Each row is followed by its class.
[ 71 -26   9 -30 -43 -70   8  -9 -22   4   2 -59  16  -6  25  55 -22 -18
  -1 -87  -5  18  75  49  72  75 -14  47 -33  47   1  11  -2  12  14 -28
 -13 -58 -74  40  -8 -54]	(125)
[ 30 -38 -48 -11  54  72  45 -14   8  27   2 -30 -32 -10  36  33  13  27
   0 -10  27  63   5  23  60   1   4  -9   8 -52 -13   0  31 -30 -42  21
   2 -72 -78   2  -9  39]	(152)
[ 71 -27  30 -12 -37 -50   0  -4  -9  -1  -4 -74   7  -7  26  49 -30   3
  -6 -91   3  21  68  39  75  67 -12  53 -26  22  11   3  -9 -11  24 -43
 -12 -54 -60  38  -5 -41]	(125)
[  8  58  -8  82   5 -32  30 -28 -21   2 -28 -50   7  -8  44  22  -1 109
  56 -39  37  66  40  49  -4 -20  31  -3  22  43  10  27  -5   1  -1  44
 -14 -22 -47  31 -18   4]	(35)
[ 18 -46 -50 -42  53  67  45  -5   4  43   9 -44 -38  -7  35  33  18   8
  20 -20  25  44  23  22  85 -12  14  -6  12 -56 -13   1  25 -16 -18  12
  -4 -81 -82   5   5  45]	(183)
[ -2  52 -19  60   4 -24  31 -18 -18  -7 -23 -84  10  19  45  21   6  81
  48 -47  26  61  43  51  -6  -5  34  -2  24  55  16  27   6   3 -18  23
 -13 -15 -49  27 -23  10]	(116)
[-14  68 -15  67 -11 -31  11 -24 -29   7 -34 -61  16  -9  38  19   4 101
  46 -33  43  66  56  39 -42 -13  10   1  32  46  13  23   6   6 -25  31
   7 -36 -45  11 -23  10]	(123)
[ 12 -15 -13   1  47  12  85 -12  26 -51 -18 -32   0  -9  34  16 -20  44
  51  -1   6  45  74   0  39  -6  -6 -29 -25 -10  44   5 -39   2 -62   0
  41 -48 -93  42 -37 -12]	(183)
[-11  62   3  62   9 -34  26 -19 -18  -3 -46 -30  26  -7  47  13  10  86
  47 -39  44  26  31  54 -18 -21  13  25  14  38  17  32  15  27  -5  35
   3 -23 -49   7  -9   8]	(125)
[ 55 -46  21 -31 -37 -57  11   2 -12  34   8 -91  -6  -9  22  48 -26  -3
   5 -81   1  38  90  46  85  67  -6  33  -9  17  16  -4 -21   1  44 -18
 -17 -41 -65  44  -9 -39]	(183)
[ 26 -36 -44 -20  38  61  43  -1   2  23   1 -47 -21 -15  47  35   9   9
  -1 -12  23  33   3  15  73   1  17   8  22 -46 -23   6  40 -22 -39  13
  -5 -89 -70   6  -8  44]	(17)
[ 65 -27  14 -46 -55 -84  -4  -1 -25  18  12 -70  20  -4  24  56 -27 -10
 -15 -66 -15  33  81  52  37  97 -31  42 -15  49   4 -14   4   5   7 -28
 -11 -53 -58  19 -14 -49]	(123)
[ 48 -53 -30 -33  58  65  59   5   4  42  -5 -33 -32 -17  34  31  30   3
  -5 -10   3  31   7   7  73   3   1   2  16 -36  -6  -4  32 -22 -12  14
 -15 -72 -58  19  10  39]	(7)
[ -5  56  -4  62 -13 -24  34 -25 -21  -9 -40 -70  22  -1  49  18  -1  90
  44 -32  36  47  41  52 -11  -5  29  16  16  46   3  22   3  10 -17  37
  -3 -34 -47  28 -13   1]	(17)
[ 34 -42 -39 -29  52  60  38  -5   3  29   1 -36 -21  -5  35  33  11  21
  -5 -10  19  53   8  16  39   5  18   5  13 -49  -7 -14  40 -36 -29   8
 -13 -71 -63   0  -5  47]	(152)
[ 65 -41  27   8 -20 -63  13 -16  -9  19   8 -79   2  -6  25  40 -35   2
  -4 -82   7  40  75  39  66  75  -9  26 -15  26  12 -11 -11 -17  12 -11
 -16 -44 -62  44 -21 -47]	(152)
[ 69 -29  13 -29 -38 -66   7 -10 -19   2   7 -59  18  -2  26  57 -18 -13
  -1 -83  -6  19  76  41  78  68 -20  47 -32  48  -3  19  -4  21  25 -31
 -12 -57 -70  40  -4 -56]	(125)
[ 27 -44 -39 -20  55  70  44 -13   9  29   0 -37 -31  -8  35  33  13  25
  -6 -14  26  56   5  16  60  11  11  10   7 -52 -11  -7  31 -35 -38  12
   4 -75 -74   3   3  44]	(152)
[  4  37   7  77   7 -22  29 -33 -15  -5 -28 -55   3  -3  46  27   0 114
  55 -44  42  56  45  46  -7 -19  32   9  20  34  12  26 -12 -10   3  41
 -11 -27 -50  29 -14   6]	(35)
[  9 -17 -12  12  34  13  73  -8  15 -63 -16 -38   3 -11  34  26 -23  48
  40   0  17  57  72 -22  12   6 -26 -24 -23 -10  35   7 -21  -9 -97 -15
  56 -56 -84  34 -46 -12]	(123)
[ 26  -5 -42 -47  52  41  39  -8   3  62  17 -13 -26 -30  39  20  31  29
   0  -9  14  10  12  16  39  -5  15   6  21 -38 -15 -29  40 -15 -38  14
  -6 -87 -68 -24  10  63]	(32)
[ 60 -40  19 -10 -38 -60  -5 -15 -11  25  13 -82  -1 -20  22  51 -32 -12
   9 -90   2  38  74  46  85  78 -16  23 -25  23   7   4  -8 -12  19 -20
  -3 -53 -63  41 -17 -41]	(12)
[ 22 -47 -47 -52  45  61  35  -6   7  42   5 -35 -34  -9  40  39  18  13
   8 -16  19  38  18  36  73  -1  11   7  12 -55  -5 -16  20 -16 -22  14
   0 -80 -83  -3   8  43]	(183)
[ 30 -36 -48 -44  41  58  36  -3  -1  28  13 -53 -35 -10  41  49  14   3
   2 -27   9  45   1  23  73   7  18   8  17 -32  -6  -7  38 -32 -39   2
  -7 -60 -69   7 -12  45]	(116)
[ 64 -30  15  -3 -29 -63  -2  -2 -16   7   6 -75  12  -7  30  47 -30  -6
  -3 -87   5  19  72  38  82  59 -14  40  -8  29   8   8   0   6  32 -28
 -19 -56 -60  33 -11 -42]	(125)
[  1  43  -5  88   4 -28  29 -32 -16  -5 -32 -47   8  -4  48  26  -3 108
  52 -41  41  63  43  54  -6  -9  30   7  20  35  18  26 -15   0  -6  36
  -6 -30 -52  29 -18   2]	(35)
[ 16 -19  -5  13  46  16  85 -16  28 -50  -6 -39  -7 -24  36  21 -22  63
  45 -18  12  56  64 -13  41   0   0 -33 -21 -11  48   5 -24 -22 -99  -7
  57 -47 -71  36 -41  -3]	(32)
[ 36 -32 -60 -38  56  59  42   9   3  54   6 -40 -37 -13  36  15  34   2
   6 -22   9  32  30  13  83  -9  12  -3   6 -43 -18 -12  14  -6 -19  19
 -17 -71 -88  14   4  50]	(183)
[  20  -19  -16   27   55   13   81  -22   35  -56  -17  -24   -7  -23
   45   28  -13   68   45  -12   22   46   53  -22   25   -4    1  -20
  -23  -26   40    1  -39  -24 -103   -2   49  -52  -90   46  -31   -6]	(35)
[ 40 -51 -52 -31  59  74  52  -1   8  42   3 -36 -28  -5  40  37  30   9
  -2 -18  -3  34  16  11  72  13  11   2  21 -27   2  -9  22 -33 -41  13
 -14 -75 -68  13   7  41]	(7)
[ 67 -42  16 -40 -44 -66   2  -2 -25  14  12 -68  17  -3  26  53 -27 -12
 -12 -66 -10  32  88  44  41  90 -38  38 -19  43   7 -13   4   4   9 -30
  -9 -54 -51  22 -13 -47]	(123)
[ -9  57   2  55   1 -38  15 -18 -24   8 -29 -56  12  -1  47  13   3  85
  42 -35  46  58  38  52 -38  -6   5   3  27  38   5  19  17   7 -21  34
   8 -23 -43   2 -15  11]	(123)
[ 30 -12 -30 -56  52  44  41   0   5  60   5  -8 -26 -38  36  22  37  37
  -7 -13   6   5   8  15  53   0   4  20  19 -47  -4 -33  42 -11 -54  18
  -1 -84 -62 -26  16  62]	(32)
[-14  24   2  50  11 -28  42 -36 -19   8 -33 -45   8   0  42  36  15  89
  51 -35  40  51  28  63 -34 -10  35   6  23  36  27  15   0 -10 -27  42
  -9  -9 -42  26 -14  12]	(7)
[ 30 -20 -40 -41  58  30  44   1  15  49   7   1 -19 -23  46  35  21  32
  -9  -2  12   6  -8  24  47  14   6  18  33 -53 -11 -25  37 -10 -37  19
 -10 -85 -73 -33  21  53]	(35)
[ 31 -14  -7   5  44  25  62 -28  26 -54 -17 -33  -5 -30  32  18 -20  35
  49 -12  11  50  53 -14  21   2  -9 -25 -36 -17  36  -3 -32 -28 -66 -14
  54 -57 -83  44 -36  -1]	(12)
[ 25 -46 -46 -29  41  66  49 -11   4  17   6 -43 -18  -6  48  39   9   6
   1 -11  22  34   1  23  69  -1  12   4  14 -39 -28   2  37 -23 -40  17
 -11 -85 -70  -1  -6  41]	(17)
[ -5  69 -14  71  -1 -23  11 -33 -20 -11 -41 -56  20  -2  39  26   7 101
  47 -47  40  51  36  45 -15 -27  30  19  18  49  12  31   0   6   0  25
  -9 -35 -47  19 -10   9]	(125)
[-20  37   2  59   8 -35  37 -37 -18   9 -38 -47  11   3  46  24  12  83
  43 -32  44  41  26  71 -34  -2  28  12  29  33  25  18   0   2 -12  40
  -8 -20 -49  19  -7  11]	(7)
[ 11 -25 -16  -3  42  13  88 -15  26 -56 -17 -38  -3 -14  30  21 -21  51
  51  -3  11  46  79   1  32   5 -10 -27 -23 -16  49   4 -43   1 -65  -1
  44 -50 -94  44 -34 -12]	(183)
[ 61 -38  32 -28 -42 -59  14  -1 -10   9  14 -83   5   3  30  56 -34 -17
  -6 -81  -7  24  65  55  66  85 -13  50 -13  29  19  -4  -4 -12  17 -34
 -11 -33 -64  34 -28 -38]	(116)
[ 60 -29  21 -17 -41 -54  -5  -5 -11  16  11 -80  14   2  28  41 -37  -3
 -11 -75  -5  37  80  39  40  87 -25  37  -7  28  13 -11  -9 -21   4 -42
 -14 -48 -56  22 -24 -29]	(123)
[ -4  54  -7  47   2 -41  35 -24 -17   5 -37 -53  31   0  52  21   9  88
  53 -31  31  37  25  53 -32 -21  38   2  20  49   6  -1  10   6 -47  55
 -18 -13 -42  17 -24   5]	(17)
[ 14 -10 -18   7  47  21  91 -12  28 -75 -11 -53  -6  -7  38  24 -20  41
  39  -5   7  47  59 -11  28   3  -5 -28 -18  -2  45  16 -24 -13 -88 -11
  51 -35 -85  41 -48  -1]	(116)
[ 68 -34  29 -29 -50 -54 -14   1  -4  20   8 -81  13 -13  19  47 -35 -11
 -12 -90 -19  33  59  53  86  92 -13  48 -28   6  17  -7  -3 -23  10 -45
 -12 -49 -52  27 -15 -24]	(12)
[  3  26   8  60  18 -39  50 -26 -15  -1 -30 -44   9  -3  44  28  -5 100
  61 -36  39  50  34  54 -23 -28  34  -7  17  41  19  16   2 -12  -4  66
 -16  -5 -42  18 -24   5]	(35)
[ 83 -49  32 -21 -42 -72  31  -4 -18  12   5 -57   6 -12  25  63 -32   3
   1 -78 -12  29  79  53  82  89 -16  39 -34  43   8   8  -7   1  25 -10
 -12 -47 -58  46  -8 -61]	(35)
[-16  36   2  58   1 -38  39 -31 -16   8 -37 -51   8  -2  45  27  13  83
  39 -34  44  43  27  68 -24  -5  29  13  21  34  24  15  -2   1 -19  45
   3 -20 -48  23  -5   6]	(7)
[ 20 -37 -37 -33  40  68  30   1  -2  32   4 -43 -32 -13  39  38  14  14
   1 -18  32  50  11  11  55   7 -17  12  18 -53 -15   3  40 -25 -39   1
  17 -85 -67 -13   0  44]	(123)
[ 19 -12 -23  10  37   9  70 -17  31 -63 -14 -41   5 -25  25  29 -26  45
  48  -8   5  64  55 -11  39  13 -14 -38 -38 -15  42  11 -24 -16 -92 -12
  61 -49 -79  39 -38 -13]	(12)
[ 32 -38 -36 -32  35  76  41   0   3  21  -5 -54 -26 -14  52  34  10  12
  -4 -10  20  32   5  15  73   6  12  20  11 -49 -20  -1  39 -26 -26   6
   0 -84 -63  10   3  41]	(17)
[  14    0  -35   26   45   18   79  -14   29  -59   -8  -49  -10  -11
   40   32  -13   54   39   -3   13   56   57  -14   28   14    2  -25
  -21   -4   43   -2  -28  -16 -107  -22   61  -39  -86   49  -34   -4]	(116)
[ 29 -22   1  24  56  23  78 -39  25 -55 -21 -29  -3  -2  40   9 -19  52
  43  -4  17  48  64 -13  -7   8  11 -17 -26  -9  43 -16 -41 -31 -79  -8
  37 -47 -91  52 -43  -1]	(152)
[ -7  35   0  58   0 -42  39 -28 -21  -6 -37 -71  26  11  47  27   1  87
  54 -37  36  41  34  55 -27 -26  48   2  13  53   5   4  11  -5 -32  54
 -23  -9 -36  22 -23   7]	(17)
[ 47 -51 -39 -20  63  56  56   1   9  31   2 -26 -30 -16  41  37  22  21
   5 -25   7  39  11   1  90  -3   6   4   2 -34 -16  -4  20 -21 -32  26
 -14 -72 -75  13   6  31]	(35)
[  66  -46   29  -30  -38  -52   16   -4   -8    4   14 -105    2   12
   30   48  -33  -17   -4  -89  -11   20   73   45   67   82   -3   46
  -21   29   23  -12  -13  -24   16  -38  -28  -27  -60   46  -28  -31]	(116)
[ -9  46   5  74  13 -39  29 -28 -22   6 -49 -52  10  -3  42   5   8  98
  40 -39  45  59  38  53 -32  -7  27   5  11  31  16  14   7   4 -20  50
 -15 -14 -53  29 -23   5]	(152)
[ 71 -41  22 -28 -48 -56  -8   1  -2  20  16 -88   8 -18  19  48 -37 -10
  -6 -87 -11  32  69  47  75  86 -11  32 -25  11  15  -8  -6 -30  11 -30
  -8 -49 -55  31 -19 -27]	(12)
[ 56 -27 -45 -27  57  62  24   6   1  29   1 -28 -23 -25  39  27  30  13
  -1 -28   5  22  13  -7  89  -9   0  13  10 -32 -17   5  37 -12 -22   7
 -14 -79 -66  16   4  43]	(125)
[  3  38   7  53  17 -41  33 -30 -16  17  -9 -59  11 -14  40  20   7  97
  60 -51  40  52  41  43 -15 -23  26 -12  12  44  21   4   9 -12 -30  42
 -12  -7 -20  17 -20  12]	(32)
[ 29 -15   1  20  53  24  63 -27  23 -74 -30 -23   1 -15  42  17 -11  53
  45  -8  17  22  61 -27  21 -17  -6   2 -36 -13  39   1 -34 -10 -62 -16
  45 -56 -92  54 -31  -6]	(125)
[ -5  50 -10  57  -2 -26  32 -37 -20  -2 -35 -61   6  -4  39  22  12  92
  45 -36  33  60  39  58 -27 -11  32  -3  27  42  20  28  -9  -3 -12  36
 -13 -24 -49  34 -15   9]	(7)
[ 26  -3 -12  28  57  38  72 -29  26 -76 -31 -21   4  -8  42   8 -14  44
  47 -13  21  32  57 -23  18 -17  -5  -7 -31 -15  40   7 -38  -9 -73 -30
  45 -61 -91  44 -32   1]	(125)
[ 46 -43 -38 -35  55  62  42  -2   0  61  14 -36 -41 -33  38  26  36  20
   9 -32  13  29  25  -5  85  -6   7   3   3 -38 -12 -11  33 -27 -42  20
  -3 -79 -63  16  -3  45]	(32)
[-12  56 -27  64  -4 -22  20 -21 -19  15 -35 -72   6  10  41  15   9  98
  55 -39  34  67  61  59  -5 -20  38  -6  25  37  17  19 -21  17   7  34
 -15 -31 -63  29 -14   8]	(183)
[ 52 -47  16 -54 -45 -73  14 -16 -19  27  15 -62   8   0  23  53 -20 -17
   5 -71  -4  19  90  67  66  75 -13  42 -24  31   6  -9 -24  21  37 -13
 -18 -55 -85  34  -8 -46]	(183)
[ 56 -35  21 -29 -41 -53   9   1  -6  26  -2 -77  13   9  18  40 -27  -1
  -4 -75 -14  25  77  59  72  80  -6  52 -15  14  27 -12 -22  -4  35 -37
 -32 -43 -63  29 -12 -25]	(183)
[ 22 -27  -6  20  47   4  92 -18  30 -72  -9 -28  -1 -20  41  32 -31  65
  47   2  20  47  59 -12  29   6  -9 -27 -24 -23  42  14 -32 -16 -76  -3
  48 -49 -83  45 -38 -16]	(35)
[ 81 -46  35 -25 -42 -69  30   4 -15   4   5 -65  11  -9  25  63 -34   5
  -5 -73 -12  30  66  54  79  91 -17  48 -34  33  15   1  -6  -4  29 -16
 -16 -40 -47  41  -5 -54]	(35)
[-11  62   5  53   1 -34  15 -25 -21  -9 -44 -49  17  -8  46  15   2  85
  45 -48  50  33  29  56 -21 -17  22  28  17  29  17  33  15  12   3  26
  -2 -29 -49  13  -9  11]	(125)
[ 67 -32  32  -2 -35 -58  12 -13  -6  13  -4 -78   8   9  24  39 -32   8
 -16 -75  -6  32  76  50  44  85   3  44 -30  29  17 -18 -20 -24  18 -26
 -29 -33 -62  40 -22 -36]	(152)
[ 20 -42 -40 -42  36  56  30   0  -7  34  14 -46 -30  -4  41  39  10   6
   3 -19  33  49  11  20  48   7  -4  -1  20 -50 -25  -2  46 -27 -43   3
   4 -89 -71 -15  -3  45]	(123)
[ 62 -44  28 -16 -38 -50  -6   0 -15  17  14 -85   0   4  34  44 -34 -10
  -5 -78   4  39  83  34  53  78 -28  35 -12  22   5  -3 -10 -18  16 -37
  -9 -47 -63  33 -26 -38]	(123)
[ 78 -35  33 -27 -38 -67  24  -7 -15  14  -7 -64  11   1  19  45 -24   0
 -11 -69 -14  35  78  49  42  93 -11  42 -37  44  11 -11 -10  -4  21 -16
 -18 -41 -66  44 -16 -57]	(152)
[ 29 -20   5  20  57  35  65 -38  28 -52  -4 -32 -15 -24  47   9 -12  69
  46 -12  20  35  67 -15  23  -3 -14 -14 -25 -20  48  -8 -40 -31 -73  -9
  49 -56 -76  45 -35   3]	(32)
[ -9  48  -5  52   1 -29  13 -27 -18  11 -40 -51  13 -27  36  20   7  83
  51 -48  40  63  21  59 -13  -4  17   4   9  26  17  18  13   2 -21  38
   4 -24 -40  18 -16  14]	(12)
[ 64 -58  38   1 -26 -69  21  -6 -10  10  13 -75  -5 -17  34  56 -41  10
   3 -82  13  33  72  43  92  68 -17  28 -11  13  10   6 -12  -8  34  -8
 -15 -46 -59  43 -14 -52]	(35)
[ 48 -36 -45 -15  67  63  41  -3   8  44  -3 -30 -28 -10  33  15  33  21
  -8 -14   6  36  18  -6  68  -1   3   2   2 -40 -14 -14  28 -21 -39  22
 -19 -67 -76  13  -3  44]	(152)
[   2  -21  -21   26   51   17   86  -31   38  -52  -13  -31   -6  -15
   43   29  -10   54   36   -2   22   46   54  -12   12   14    6  -25
  -15  -20   46   -4  -41  -28 -112  -22   57  -55  -89   47  -19   -1]	(7)
[ 28 -44  16  20  55  21  87 -37  29 -72 -19 -23  -5 -15  48  21 -26  59
  50  -5  26  35  56 -13  17  -7  -4 -13 -25 -29  43  -6 -47 -24 -58  -2
  36 -55 -87  49 -37  -7]	(35)
[ -4  52   1  59  14 -46  34 -33 -17  10 -36 -36  20  -2  35  26  11 104
  46 -30  36  56  28  56 -52 -12  31   3  18  49  18  -3   1  -3 -34  62
 -16  -7 -49  11 -26   2]	(152)
